[[67, 192, 93, 154, 114], [116, 35, 98, 130, 75]] yields 192, 154
[205, 32, 792, 237, 703, -673, 567] yields 792, 703
[[371, 210, 289, 354], [231, 334, 238, 775]] yields 775, 371
[893, 288, 146, 52] yields 893, 288
[5460, 7827, 4040, 3211] yields 7827, 5460
[[486, 494, 381, 501, 354], [973, 545, 782, 77, 599]] yields 973, 782
[[-5, -14, -3, 0, -14, -13], [12, -15, 1, -2, -24, -18], [-14, -10, -16, 1, -29, 37]] yields 37, 12
[5083, 1213, 8194, 8014] yields 8194, 8014
[[-252, 741, -77, -608, -322, 694, -10], [152, 165, -612, 53, -273, -231, -590]] yields 741, 694
[41, 38, 72, 47, 30, 77, 20] yields 77, 72
---
[948 973 871 517  58] → 871

[[437 792 174 485 739]
 [205 387 512 163 148]
 [287 431 350 478 746]] → 431

[-696  -42 -203  878 -124] → -124

[5247 9171 4909 1844 5880] → 5247

[[883 832 123 390 306 330 306]
 [135 843 438 257 803 780 786]
 [291 944 928 237 232 286 224]] → 330

[[439 538 277 218 535 257 510]
 [715  76   3 887 592 232 385]
 [626 361 569 614 381 456 476]] → 456

[687 570 902 564 644 230 603] → 603

[18 28 66  2 95] → 28

[5098 7335 3945 2566 9997] → 5098
---
2953,8730,6288,4082,6061
2948,4860,2169,1840,7908
7204,4628,1278,5739,5373
-> 2169, 8730

27,320,545,154,773 -> 545, 773

93,114,551,184,154,215,992 -> 184, 992

6,4,5,6,8,2,4 -> 6, 8

767,-184,890,-691,-371 -> 890, 890

576,-828,405,725,233 -> 405, 725

9495,3217,6057,7644,5223,3655,6365 -> 7644, 9495

83,15,6,84,87,81,82 -> 84, 87

176,30,122,153,240 -> 122, 240
---
Q:
[[11, -18, -12, -40, 17],
[2, -16, -7, -40, 18],
[32, -11, -14, -39, 15]]
A: -18

Q:
[[41, 19, 1, -9, -14, 5],
[17, -22, 2, 29, -2, 16]]
A: 19

Q: [-36, -2, 37, 20, 7, -37]
A: -2

Q: [10, -37, 0, -3, 0, -1, 19]
A: -37

Q:
[[-9, 6, -24, 9, 10, 25, -3],
[2, 9, -36, 1, 15, 13, 1]]
A: 6

Q: [-41, -39, -3, 11, -32, 39, 31]
A: -39

Q: [25, -38, -26, 6, 33, -34]
A: -38
---
[48 57 42 72 82 59 11]	57

[[7 6 8 8 4]
 [7 6 8 8 4]
 [5 8 3 2 4]]	8

[7 7 3 2 6]	7

[[ 425  -89 -595 -639 -213]
 [ 668  506 -986 -580 -134]]	506

[[108  54 139 195 189 208]
 [138  57 109 188 211 214]
 [104  65 149 187 176 203]]	65

[5031 1908 5294 5405 9239 4565 4932]	1908
---
93	357	307	779 gives 357

31	-740	15	332	-226
-209	-852	-62	-466	-163
-83	895	-240	173	-819
gives 15

817	589	204	481	620	630	498 gives 620

464	42	171	769	477 gives 171

8036	4438	3801	2934	6328	1740	6434 gives 6328

167	154	119	60	149	204	125 gives 149

1037	1207	3284	9220 gives 1207
---
[[-11, 5, -2, 31, -1],
[-11, 8, -25, -17, 19]] ans = 5

[[30, -19, -10, -13],
[17, 1, 2, -34],
[-14, -3, 28, -30]] ans = 1

[[2, -9, 27, 27],
[4, -9, 20, 20],
[-5, -3, 39, 39]] ans = -9

[[-18, -6, 17, 23],
[10, 38, -3, -9]] ans = -6

[[-6, 6, -11, -13, -3, 2, -7],
[-40, 5, -2, -8, -5, 5, -13],
[-29, 9, 2, -19, 4, 2, 2]] ans = 5

[[23, 14, -12, 21, -22],
[19, -36, 42, 10, -27]] ans = 14

[[15, -8, 0, -9, 0, -10],
[-7, -22, 10, 2, -25, -32],
[2, -2, 10, 10, -4, -18]] ans = -22

[[32, 34, -13, -4, 2, 1],
[3, 29, -5, -10, 4, 1]] ans = 34

[[1, 5, 3, 2, 1, -39],
[5, 3, 4, 22, -1, -34]] ans = 5
---
 -2.0   14.0  -10.4   -0.6 -> -10.4

-163.11   164.35  -187.66    41.56
-108.70  -200.64   -69.60   -68.14
-> -69.60

  84.486   118.310   -33.276   -54.826
  91.181   100.211   -70.179   -28.436
 110.116  -140.433   -23.099  -223.136
-> -23.099

 0.087   0.142   0.012  -0.017
-0.108   0.177  -0.091  -0.027
-> -0.091

 108.5   132.1   -51.0  -100.1 -> -51.0

-0.177   0.109   0.054  -0.023 -> 0.054
---
[  7 -18 -17  32] -17

[[  1  -7  24 -27 -22]
 [  4 -31 -31  14  12]] 12

[[  1 -33  -6  11 -22 -19]
 [ 28  -7  -2   3   1  29]
 [ -3  12  24  23  37  15]] 28

[  8 -40  12 -11 -36] -11

[  8 -25  20  41 -28  12] 12

[ -3  20 -14  -2 -30] -3

[[ 21 -28  25 -18 -15 -18  32]
 [ 14  -1 -20   3   7 -20  29]] 25

[  2  19  -2 -18  40  -9] 2
